Here is a tiny trained network, its code and every weight. The questions are about switching its units off for an input and a class, where a switched-off unit gives its printed mean instead of its output.

import numpy as np


def w(rows, s, z=0):
    codes = np.array(rows[::2]) - 128.0
    scale = np.full(codes.shape[1], s)
    scale[-1] = z or s
    return codes * scale


def norm(h):
    return h / np.sqrt((h * h).mean(-1, keepdims=True) + 1e-5)


def f(y):
    return np.maximum(y, 0)


def log_softmax(a):
    a = a - a.max(-1, keepdims=True)
    return a - np.log(np.exp(a).sum(-1, keepdims=True))


def net(x, mask):
    res = np.array(x, float).reshape(1, 6) / 4 @ E
    u = 0
    for l in range(3):
        y = f(norm(res) @ A[l][:, :-1].T + A[l][:, -1])
        res = res + np.where(mask[u : u + 3], y, B[l][:, -1]) @ B[l][:, :-1]
        u += 3
    return log_softmax(norm(res)[-1] @ U[:, :-1].T + U[:, -1])


A, B = {}, {}
E = w([
[115,137,114,119,136,115,132,110,126,121],'x0',
[178,121,165,233,120,2,108,98,164,80],'x1',
[116,115,140,127,127,125,157,112,135,142],'x2',
[110,224,230,132,215,119,215,206,57,79],'x3',
[145,146,121,135,134,134,133,115,126,139],'x4',
[123,121,122,128,145,118,107,135,126,134],'x5',
],0.0072)
A[0] = w([
[104,92,150,110,132,134,100,148,127,119,70],'0.n0',
[184,156,254,189,192,8,173,159,34,54,1],'0.n1',
[131,108,114,96,134,206,131,112,107,110,187],'0.n2',
],0.0039,0.0058)
B[0] = w([
[130,148,121,115,157,151,122,119,169,141,129],'0.n0',
[37,253,176,235,186,135,153,167,234,46,253],'0.n1',
[115,114,86,119,125,158,121,150,106,187,238],'0.n2',
],0.0052,0.0039)
A[1] = w([
[199,115,156,189,119,4,126,106,173,87,152],'1.n0',
[211,101,129,205,75,4,78,57,233,82,5],'1.n1',
[113,167,196,126,218,128,179,174,53,105,99],'1.n2',
],0.0048,0.0027)
B[1] = w([
[174,42,148,163,110,97,79,31,164,113,237],'1.n0',
[147,74,144,80,82,183,131,132,3,167,253],'1.n1',
[140,203,161,100,137,100,148,164,87,108,231],'1.n2',
],0.0067,0.0059)
A[2] = w([
[87,214,170,99,152,155,181,215,74,99,24],'2.n0',
[79,111,3,96,108,194,109,141,216,177,137],'2.n1',
[129,171,126,64,152,137,178,184,74,124,2],'2.n2',
],0.0061,0.0042)
B[2] = w([
[143,18,77,95,134,151,95,87,71,184,236],'2.n0',
[123,243,135,129,119,109,182,176,254,83,253],'2.n1',
[128,84,99,103,142,84,99,122,42,158,177],'2.n2',
],0.0073,0.0067)
U = w([
[116,199,81,83,90,166,151,163,240,149,252],'0',
[168,40,116,146,50,128,85,63,119,140,95],'1',
[112,124,110,55,166,160,146,156,6,174,44],'2',
[118,178,209,214,179,82,151,137,149,63,128],'3',
],0.013,0.0016)

Each question gives the input, the list of numbers given to net, and the class t.
The units are the neurons (one row each of A and B). Each row of codes is followed by its name. A weight is (code - 128) times the scale printed after its matrix; where a second scale follows, it is the last column's (A, B and U).
mask holds one flag per neuron, layer by layer. A switched-off neuron (its flag False) gives its mean, the last column of its row in B, instead of its output. The means were averaged over made-up inputs and are rounded, as every weight is.
A unit's drop is (log p(t) with every unit on - log p(t) with that unit switched off) / (log p(t) with every unit on - log p(t) with every unit switched off).
The circuit of an input: a set's keep is (log p(t) with only the set's units on - log p(t) with every unit switched off) / (log p(t) with every unit on - log p(t) with every unit switched off). Starting from all 9 units, units are removed one at a time, each time the one whose removal leaves the highest keep (on an exact tie, the one counted first), for as long as the keep stays at least 0.8.
circuit, biggest first: the units of the circuit, biggest drop first
k most important neurons: the k neurons with the biggest drops, biggest first
top k neurons in layer l: the k neurons of layer l with the biggest drops, biggest first
drop of u: that unit's drop, to one decimal
input [2,-7,-7,-1,2,2], class 0: circuit, biggest first => [2.n1]
input [-5,0,-6,-5,-1,-1], class 0: 2 most important neurons => [2.n1 1.n0]
input [-8,0,-8,0,3,-2], class 0: 4 most important neurons => [1.n2 1.n1 1.n0 0.n1]
input [6,0,-1,-7,-8,-5], class 0: 3 most important neurons => [2.n1 1.n0 2.n0]
input [4,0,-8,6,8,-8], class 2: top 2 neurons in layer 2 => [2.n0 2.n1]
input [6,5,4,0,-8,4], class 1: 3 most important neurons => [1.n1 2.n1 1.n0]
input [1,0,2,6,8,5], class 2: top 2 neurons in layer 2 => [2.n0 2.n1]
input [4,-1,-4,-4,-2,-5], class 0: drop of 0.n1 => 0.0
input [6,-4,4,-7,-1,4], class 0: drop of 2.n1 => 0.1
input [-2,8,5,-1,7,6], class 1: drop of 1.n1 => 0.2
input [3,4,-5,0,-3,3], class 1: top 2 neurons in layer 1 => [1.n1 1.n0]
